The symbols move the items like this.
state | ro na ba sa ku ke
LP | BD CT RN SQ SL NF
QR | JT BM HS GM SZ QQ
ZB | HB NG BG HS ZF JR
FB | FH SF TQ MR BN QJ
SN | HG MC PH DS BS RD
RL | BP GD HH TC CJ MN
NJ | BB QS PZ MH GF GM
TQ | CR TB SF JC FH BN
GD | ZG HR NR LG JL BP
QP | SL RN LP CR NF LH
BL | PC FJ DS BD TD PM
RT | FQ ML SB NR JC MR
RG | DL LL NT DD ZH LT
ZR | BL TD PM LP LB QL
LB | TD DS BL SL PM ZR
JC | ML QJ FQ ZG SB RT
MQ | JB PB JH JR ZL SG
JL | HR GH ZG GN NR GD
GN | CJ HH RL RR MN LG
JB | QM ZS BR BG PB JH
TD | FJ GG PC CT DS BL
FT | LT RG CC HN GJ RC
FF | RR CQ JN PB DQ JM
MN | HH BP CJ CQ RL GN
CT | ZR LB QL LH MB BD
PZ | QQ QR QS HL BB GF
RN | MB QL CT NS BD SL
QS | SZ HS QR LZ QQ BB
LT | NT DL ZH QC RG CC
MR | SB FQ JC JL RT QF
TT | CF HL MH LT GS GT
HN | QC DD RH RD FS TN
SB | QJ FB ML HR FQ JC
RC | CC LT GJ TN FT MS
ZL | PB BR JB ZB JH MQ
CC | ZH NT RG RH LT GJ
GG | RD SN CM LB BQ FJ
TC | DN LG CP JJ ZD CQ
DL | TT GS GT FT LL NT
BN | SF CR FH RT TQ FB
SQ | FD LH NS FB SJ TB
HZ | ZB ZF JR QQ ZN TJ
GT | MH CF GS CC TT LL
GJ | RG ZH LT FS CC FT
JH | BR QM PB ZF JB ZL
HS | TJ HZ BM GF JT SZ
NT | GT TT LL RC DL ZH
DQ | CQ TC RR BR JN FF
ZD | LG GN DN JM CP TC
JJ | DQ JN FF JH JM FR
MB | LB PM ZR QP QL CT
QJ | TQ FH BN QF FB ML
BS | MC TN HG PC PH SN
FH | TB SQ CR SB SF TQ
PC | BQ CM GG QL FJ DS
BM | ZN JR HZ BB TJ JT
GH | MR RT QF HH RZ HR
CM | BS PH SN BL RD BQ
GS | HL QB CF RG MH TT
RH | MS RC DD BS QC FS
BP | NR ZG JL DN GD HH
QM | JJ JM FR SG ZS BR
JT | HZ ZN TJ PZ BM HS
HH | JL NR GD CP BP CJ
BQ | SN BS RD PM CM GG
MH | QB LZ HL ZH CF GS
ZS | JM FF JJ MQ FR QM
CP | GN MN LG FF DN ZD
SF | SQ SJ TB FQ CR FH
ML | BN TQ FB RZ QJ FQ
GF | QS QQ BB CF PZ NJ
SL | CT MB BD SJ RN LP
BR | FR JJ ZS NG QM PB
RR | ZD CP TC ZS CQ JN
FD | NF LP QP FH LH NS
PB | ZS FR QM HB BR JB
HL | DJ GM LZ DL QB CF
PM | DS PC TD RN BL LB
JN | TC ZD CQ QM RR DQ
RZ | RT JC MR BP QF GH
ZF | NG SG HB JT BG ZB
QF | JC SB RT GD MR RZ
NS | QP NF LH TQ FD SJ
ZG | RZ QF GH RL HR NR
BB | QR SZ QQ QB QS PZ
ZN | ZF BG ZB QR JR HZ
TN | RH QC FS CM HN MC
FS | DD MS QC SN RH HN
LZ | NJ GF GM GT DJ QB
RD | PH HG BS TD SN CM
NF | RN BD SL TB LP QP
ZH | LL GT DL MS NT RG
QL | PM BL LB NF ZR MB
QQ | HS JT SZ DJ QR QS
DD | FT GJ RC HG MS QC
DJ | GF PZ NJ TT GM LZ
LG | RL CJ MN JN GN DN
NG | ZL JH MQ HZ SG HB
DN | MN RL GN DQ LG CP
JR | BG HB ZF SZ ZB ZN
FJ | CM RD BQ ZR GG PC
CJ | GD JL BP ZD HH RL
SZ | BM TJ JT NJ HS QR
QC | RC FT MS PH DD RH
HR | QF MR RZ CJ GH ZG
TJ | JR ZB ZN QS HZ BM
DS | GG BQ FJ MB PC TD
CR | SJ NS SQ ML TB SF
MS | GJ CC FT MC RC DD
FQ | FB BN QJ GH ML SB
PH | TN HN MC FJ HG BS
SG | JH JB ZL ZN MQ NG
QB | GM NJ DJ LL LZ HL
FR | FF DQ JM ZL JJ ZS
HG | HN FS TN GG MC PH
BD | QL ZR MB FD CT RN
CQ | CP DN ZD FR TC RR
LH | LP SL NF SF QP FD
TB | NS FD SJ QJ SQ CR
JM | JN RR DQ JB FF JJ
MC | FS RH HN BQ TN HG
GM | PZ BB GF GS NJ DJ
SJ | LH QP FD BN NS SQ
CF | LZ DJ QB NT HL MH
NR | GH RZ HR MN ZG JL
HB | MQ ZL SG TJ NG BG
BG | SG MQ NG BM HB ZF
LL | GS MH TT GJ GT DL

The rows follow the links: the fewer symbols apart two items are, the more alike their rows tend to be.

Item, then a row for it; each showing differs a little:
GF: 97,44,-58,60,-8,-228,9,100,99,118,49,-15,156,-14,120,-104,30,-57,-67,230,190,61,-45,13,16,33,-57,-11,64,-18,78,108,-38,116,120,-192,-131,-7,-85,-100,24,115,-123,-87,76,-209,-271,-77,158,85,42,-32,-33,-48,-55,12
SG: 124,-27,-21,-162,-185,-157,-98,26,126,118,41,78,-69,62,-65,64,43,-63,154,51,-113,-186,-98,137,-65,-52,-78,-224,-181,-76,158,142,-163,-55,57,-20,59,-8,-105,-26,34,-152,41,154,42,-139,-79,-25,-15,77,125,58,-131,31,-106,111
ZL: 126,-21,-1,-125,-199,-173,-118,40,153,180,108,56,-17,65,-31,33,4,-79,161,61,-70,-202,-108,116,-53,-64,-40,-200,-215,-67,100,135,-199,-27,42,20,48,20,-93,-9,4,-155,26,148,42,-138,-83,0,-16,31,83,67,-151,67,-106,79
CJ: -161,-173,87,-48,-143,76,-96,-68,73,23,-43,-32,-102,66,102,60,58,-46,171,-220,-171,-11,-44,125,-102,110,-107,115,-140,27,42,148,-28,-64,-55,210,115,-37,62,101,59,-11,161,42,-33,-106,150,73,-11,-174,-136,-20,-138,52,74,-58
HN: 44,23,-135,-15,166,32,-73,155,-78,70,81,81,10,-65,90,-141,-64,-5,-94,17,90,96,54,-13,-5,-126,31,195,333,-108,-189,-87,0,-30,-3,-7,-202,99,-19,13,-100,157,5,-24,-17,-33,-122,174,-145,-49,-44,170,-59,101,98,-129
GN: -172,-63,116,-54,-59,96,-46,-104,29,-48,-68,-40,-112,86,90,76,13,-44,155,-167,-192,-45,-35,167,-121,117,-143,98,-147,75,71,93,-19,-54,-27,198,136,-63,53,64,122,-113,225,-16,-38,-138,158,104,-56,-175,-107,33,-86,9,17,16
NJ: 125,31,-65,48,-14,-228,-3,105,107,137,36,-33,142,-13,159,-84,70,-41,-47,224,180,70,-42,4,0,32,-53,-18,92,-23,56,143,-48,122,125,-154,-131,4,-88,-100,22,130,-114,-68,95,-189,-293,-71,161,77,44,-39,-47,-31,-49,35
NF: -117,-144,-87,-28,52,167,-159,97,-55,116,76,-13,-14,66,-103,-87,40,-17,-157,-131,-2,198,-8,-92,133,-114,155,-109,-107,-101,38,-159,0,-83,-75,14,-80,67,-1,104,-178,202,-30,12,-131,156,102,-46,-12,74,59,-187,-29,-9,167,-127
GH: -132,-177,89,165,-222,13,-29,-84,89,65,54,-137,77,-14,63,-12,-23,-18,70,-154,9,16,-33,-90,43,122,89,94,-210,34,-80,110,-6,58,-139,133,129,-12,148,82,-58,54,-51,35,-45,17,147,-49,120,-147,-215,-176,-36,70,96,-179
TC: -168,116,184,22,-12,34,28,-140,-7,-71,-2,-43,-21,51,25,65,-122,-62,106,-29,-96,-159,-19,134,-87,111,-108,90,-198,149,53,-4,-69,7,-4,136,133,-54,45,-6,152,-285,201,-89,-14,-137,148,110,-91,-135,-87,103,-6,-28,-69,48
QJ: -140,2,142,115,49,143,102,-131,-75,-78,-72,-190,63,57,21,76,77,66,-20,-76,-32,126,-3,-155,48,139,94,-27,-176,160,-3,-66,137,87,-81,139,96,-40,86,16,24,-27,14,-91,12,213,185,-99,147,-40,-75,-254,151,-109,51,27
RG: 113,17,-65,56,40,-48,181,-50,-38,-250,-175,119,-68,-164,-27,6,-43,104,-21,31,72,-40,116,21,-24,36,-80,194,412,-7,-104,68,129,-5,58,-194,3,-69,35,-53,86,105,-132,9,33,-8,-96,-26,-7,27,-20,168,94,34,-40,-10
MR: -128,-108,152,202,-158,46,53,-123,34,21,33,-174,114,-33,45,19,-47,17,33,-117,45,22,-24,-158,66,146,128,59,-213,94,-76,46,35,100,-137,103,131,-16,164,52,-30,16,-67,-12,-26,97,171,-93,145,-113,-190,-213,64,16,75,-128
DQ: -91,167,173,79,-48,-50,8,-100,20,12,106,-53,82,11,8,13,-216,-83,53,72,14,-223,-48,86,-33,67,-42,33,-253,131,1,-35,-156,60,-16,78,106,-13,44,-34,99,-328,136,-81,-2,-147,92,91,-81,-118,-95,88,-3,-1,-116,12
BB: 56,75,-30,95,2,-211,10,61,93,69,40,-8,163,-28,58,-109,-22,-79,-106,247,219,35,-27,37,39,48,-73,-20,22,23,116,76,-78,111,145,-226,-105,-20,-74,-114,60,76,-117,-129,42,-236,-236,-91,144,95,62,-31,-6,-69,-92,14
HR: -130,-200,86,127,-246,19,-47,-81,96,82,46,-119,61,-8,80,-21,-11,-30,88,-169,-6,27,-42,-68,18,128,71,90,-201,23,-71,133,-20,44,-125,141,124,-14,150,95,-48,64,-33,55,-37,-19,138,-44,109,-154,-209,-158,-73,83,100,-175
SZ: -11,121,6,81,2,-164,56,-15,67,-59,-37,27,95,1,-70,-52,-85,-82,-125,226,178,-40,2,105,44,39,-126,-52,-46,43,205,11,-70,68,145,-294,-29,-69,-76,-111,116,-8,-95,-135,-8,-235,-139,-117,91,137,108,8,29,-108,-124,57
FB: -135,6,127,80,77,169,95,-121,-80,-81,-82,-188,45,71,36,84,106,70,-30,-85,-57,157,1,-144,27,126,77,-39,-169,158,24,-76,150,67,-74,146,88,-30,68,13,22,-25,40,-95,23,215,181,-97,127,-11,-49,-248,149,-113,61,62
MC: 86,51,-136,-72,197,47,-74,177,-97,90,89,77,-20,-20,115,-95,11,22,-62,18,36,103,39,-18,-23,-142,42,151,320,-102,-199,-88,10,-40,-6,52,-205,116,-40,11,-110,125,37,-12,1,23,-118,188,-171,-57,-24,163,-65,69,98,-71
DJ: 176,10,-97,-3,-18,-229,11,114,105,130,16,-16,108,-20,184,-43,133,-18,7,177,127,83,-38,-4,-32,21,-58,-9,156,-34,20,179,-5,109,121,-113,-125,-11,-80,-96,24,151,-117,-16,134,-157,-307,-60,164,58,40,-24,-55,-22,-37,53
GD: -132,-230,74,10,-224,42,-100,-42,100,74,9,-64,-48,47,118,17,49,-48,141,-219,-117,9,-52,52,-48,106,-26,103,-163,-4,-5,169,-29,-33,-95,190,115,-28,99,119,-2,51,74,69,-47,-84,135,25,50,-175,-187,-84,-139,92,104,-126
HB: 112,-22,-18,-172,-151,-143,-67,7,120,37,-15,93,-91,67,-97,76,55,-66,137,52,-121,-173,-63,164,-68,-33,-124,-214,-150,-54,215,123,-138,-71,96,-70,66,-37,-115,-34,70,-122,42,134,26,-133,-72,-41,2,111,173,65,-98,3,-124,139

Each walk starts at a row. The symbols on each line, taken left to right, move it on to the next item.
Each answer is a row, close to the row of the item it stands for.
---
28,20,-114,70,123,1,-13,101,-65,-28,49,100,20,-120,35,-152,-134,-3,-131,45,149,47,83,0,23,-83,-1,252,351,-88,-179,-77,10,-18,4,-111,-149,48,16,1,-60,165,-57,-57,-53,-76,-103,122,-116,-54,-67,179,-29,94,64,-157
ba ro ba ke ro sa ke 22,30,-111,88,95,-8,24,80,-64,-61,20,106,10,-137,15,-142,-153,13,-127,36,157,22,103,9,26,-63,-9,260,365,-77,-174,-65,26,3,9,-135,-130,38,30,-1,-46,164,-77,-51,-62,-78,-96,102,-110,-47,-70,189,-13,79,46,-167
na ba ro ke na na sa 152,6,-68,10,19,-65,188,-43,-23,-234,-200,116,-79,-138,-8,41,43,112,34,35,18,-7,102,14,-48,45,-85,151,406,-13,-74,123,160,4,72,-155,-3,-69,10,-52,93,96,-122,46,68,3,-116,-34,37,30,5,145,92,12,-60,50
---
179,-10,-75,-8,2,-78,181,-40,3,-217,-203,89,-84,-134,31,59,82,121,45,45,6,-17,85,20,-71,59,-95,128,401,-18,-65,142,158,8,88,-140,-3,-76,-6,-64,89,110,-131,54,96,7,-138,-49,58,28,15,129,77,16,-59,74
ro ke sa ro ro ro 242,-29,-95,-55,-13,-139,112,30,43,-71,-143,51,-40,-65,132,47,190,92,96,77,-1,50,13,5,-98,44,-92,38,331,-40,-37,219,114,49,91,-79,-62,-49,-62,-77,74,133,-95,83,158,-19,-238,-50,117,44,29,59,12,16,-54,121
sa ba na ku ke ro ba ku 199,-7,-101,-16,-25,-221,30,102,107,111,-2,-8,86,-27,197,-34,165,14,32,170,100,91,-39,-12,-44,34,-73,-5,199,-39,7,199,15,87,115,-101,-127,1,-88,-91,21,155,-112,1,141,-134,-297,-57,166,59,27,-10,-38,-11,-39,62
---
-135,-228,70,78,-236,28,-85,-54,101,80,36,-86,11,21,102,-5,21,-21,123,-201,-69,20,-47,-6,-9,114,32,108,-180,-8,-45,165,-26,12,-118,185,113,-20,118,116,-32,72,23,70,-38,-45,136,-2,82,-170,-204,-125,-120,99,104,-162
na ke ro ke na sa na ke ke -126,-167,103,171,-215,22,-7,-95,71,62,56,-153,97,-14,47,-4,-36,4,61,-133,26,11,-26,-111,57,139,112,85,-216,55,-84,86,4,72,-133,119,136,-11,156,86,-42,39,-65,26,-37,46,154,-65,130,-144,-202,-194,-4,66,81,-165
ba sa ku ba ke -130,-220,75,105,-236,20,-69,-70,99,84,52,-108,41,-3,87,-5,3,-23,102,-190,-39,13,-42,-40,9,98,56,97,-192,6,-57,143,-29,23,-116,168,124,-1,135,112,-37,71,-15,63,-51,-33,138,-23,94,-163,-206,-145,-94,96,110,-174
---
30,27,-82,110,73,-19,113,8,-57,-174,-63,113,-18,-168,-29,-88,-140,50,-105,31,142,-19,116,13,28,-19,-37,256,391,-42,-137,-16,71,-9,31,-191,-64,-23,44,-9,20,134,-124,-47,-49,-52,-74,34,-65,-17,-65,192,58,58,2,-118
ba na ro ro ro 212,-11,-97,-41,-26,-201,41,99,95,94,-32,0,64,-28,187,-9,183,23,50,152,67,91,-37,-6,-66,31,-61,3,214,-46,1,215,47,80,113,-75,-109,-6,-91,-91,32,157,-99,30,152,-115,-288,-62,156,57,39,-6,-45,-13,-30,77
ba na ro ro ro -6,89,18,-30,-20,-128,51,-43,54,-123,-105,80,-27,21,-159,22,-47,-60,-51,161,34,-97,-10,157,8,40,-167,-127,-71,42,274,15,-56,-17,153,-257,50,-95,-82,-80,148,-78,-36,-62,-27,-185,-75,-125,46,152,175,45,36,-107,-158,135
---
-138,-234,64,45,-229,37,-96,-52,105,86,25,-81,-17,36,104,6,34,-41,133,-209,-88,10,-54,23,-26,111,0,110,-173,-7,-28,170,-34,-7,-108,187,116,-14,108,120,-26,65,47,80,-42,-64,143,14,58,-175,-190,-102,-131,84,113,-147
ku na na ke na ke na -140,-4,112,41,102,181,72,-93,-84,-78,-89,-171,34,94,38,85,141,69,-26,-100,-77,191,6,-126,25,119,68,-51,-152,136,38,-80,154,53,-56,151,55,-30,59,21,16,-8,57,-98,19,211,178,-100,126,-10,-31,-261,147,-128,74,72
sa ro ku ba ku ku -142,-10,93,7,129,189,44,-76,-89,-63,-82,-163,12,105,42,81,169,63,-40,-106,-89,208,-9,-107,16,101,47,-71,-145,134,53,-79,150,29,-53,153,56,-24,42,26,-3,8,82,-89,16,215,173,-70,116,1,-11,-257,118,-129,82,87
---
7,84,22,-66,-44,-115,48,-37,60,-125,-118,98,-53,29,-156,45,-32,-58,-18,136,8,-119,-9,163,-11,24,-171,-141,-77,22,279,35,-64,-28,142,-236,58,-94,-99,-81,153,-92,-13,-35,-18,-172,-62,-113,32,162,183,48,15,-108,-154,148
sa ro na ba ke ba ke 37,39,5,-114,-71,-113,23,-43,82,-104,-115,118,-100,46,-144,70,16,-47,40,94,-52,-134,-24,186,-40,6,-174,-180,-96,6,279,62,-67,-51,130,-180,68,-85,-113,-57,136,-109,11,27,1,-152,-47,-88,22,151,203,63,-22,-83,-154,169
sa ro sa ke ro 6,105,-8,98,8,-192,26,21,86,13,16,18,138,-22,-11,-102,-66,-86,-127,243,205,5,-18,66,50,35,-101,-34,-15,27,168,26,-75,100,135,-270,-61,-43,-58,-99,87,27,-112,-139,13,-240,-186,-106,123,113,88,-17,13,-92,-103,29
---
-133,-14,148,163,-15,114,109,-153,-36,-64,-30,-189,101,14,25,61,20,59,-11,-79,5,81,7,-168,62,143,104,8,-193,154,-36,-36,116,94,-96,119,113,-26,124,19,16,-37,-30,-76,2,180,196,-111,157,-57,-116,-243,143,-68,48,-19
na sa sa na ku ro -129,-58,141,203,-85,73,83,-142,-6,-40,1,-177,119,-16,27,28,-19,41,-4,-86,37,50,-3,-167,69,145,133,35,-209,127,-66,-3,77,105,-115,106,122,-24,153,39,-4,-15,-58,-51,-12,142,182,-107,156,-90,-166,-229,109,-26,59,-76
ro na ke sa sa sa -174,-104,112,-45,-96,98,-62,-84,42,-37,-63,-32,-127,82,93,73,47,-47,159,-190,-197,-30,-22,164,-114,116,-137,109,-136,67,61,110,-27,-67,-41,209,123,-52,49,76,106,-86,217,14,-30,-124,157,92,-39,-176,-111,9,-125,13,36,-2
---
-134,-79,140,206,-124,51,65,-129,22,-13,25,-182,127,-18,35,23,-38,32,10,-96,45,31,-2,-165,68,143,125,53,-217,112,-80,19,56,98,-134,103,123,-22,147,42,-16,-1,-72,-32,-17,119,176,-95,151,-97,-186,-220,87,3,68,-102
sa ku ro ba sa ku ku ba ba -132,-131,118,188,-194,29,17,-120,67,26,51,-154,114,-29,48,-3,-35,10,36,-126,42,12,-19,-124,62,139,111,65,-214,69,-82,64,18,85,-131,114,138,-15,163,57,-34,21,-65,-6,-27,68,155,-83,141,-130,-200,-203,21,41,76,-156
ro sa na ku ke na -139,-37,152,190,-53,88,88,-147,-18,-54,-14,-195,109,-2,15,46,-9,49,-9,-75,8,68,-8,-169,62,148,107,19,-204,145,-56,-20,107,111,-111,122,134,-40,135,24,1,-30,-39,-66,5,166,192,-111,152,-77,-139,-235,134,-53,50,-51
---
19,25,-92,102,92,-8,53,42,-60,-105,-7,108,11,-156,-4,-127,-151,25,-128,39,159,11,108,6,37,-55,-9,257,362,-57,-149,-54,46,-5,8,-166,-112,17,44,3,-17,144,-106,-52,-56,-74,-90,81,-95,-42,-74,197,13,76,22,-163
ku sa ro ku ke ke 38,35,-129,13,153,27,-48,142,-74,44,82,93,9,-81,85,-149,-93,-4,-115,26,108,72,74,2,16,-117,16,213,337,-101,-184,-83,-7,-17,5,-50,-185,86,-1,10,-89,157,-12,-40,-46,-64,-118,156,-146,-58,-58,181,-49,104,88,-145
ke ku ku na ba ku sa na sa 76,31,-139,-47,185,37,-70,164,-89,85,82,73,1,-46,111,-119,-36,13,-84,21,58,102,50,-12,-14,-145,31,161,316,-102,-193,-91,0,-40,-6,27,-210,97,-27,16,-101,135,33,-12,-14,-6,-124,182,-158,-60,-35,168,-65,91,95,-102
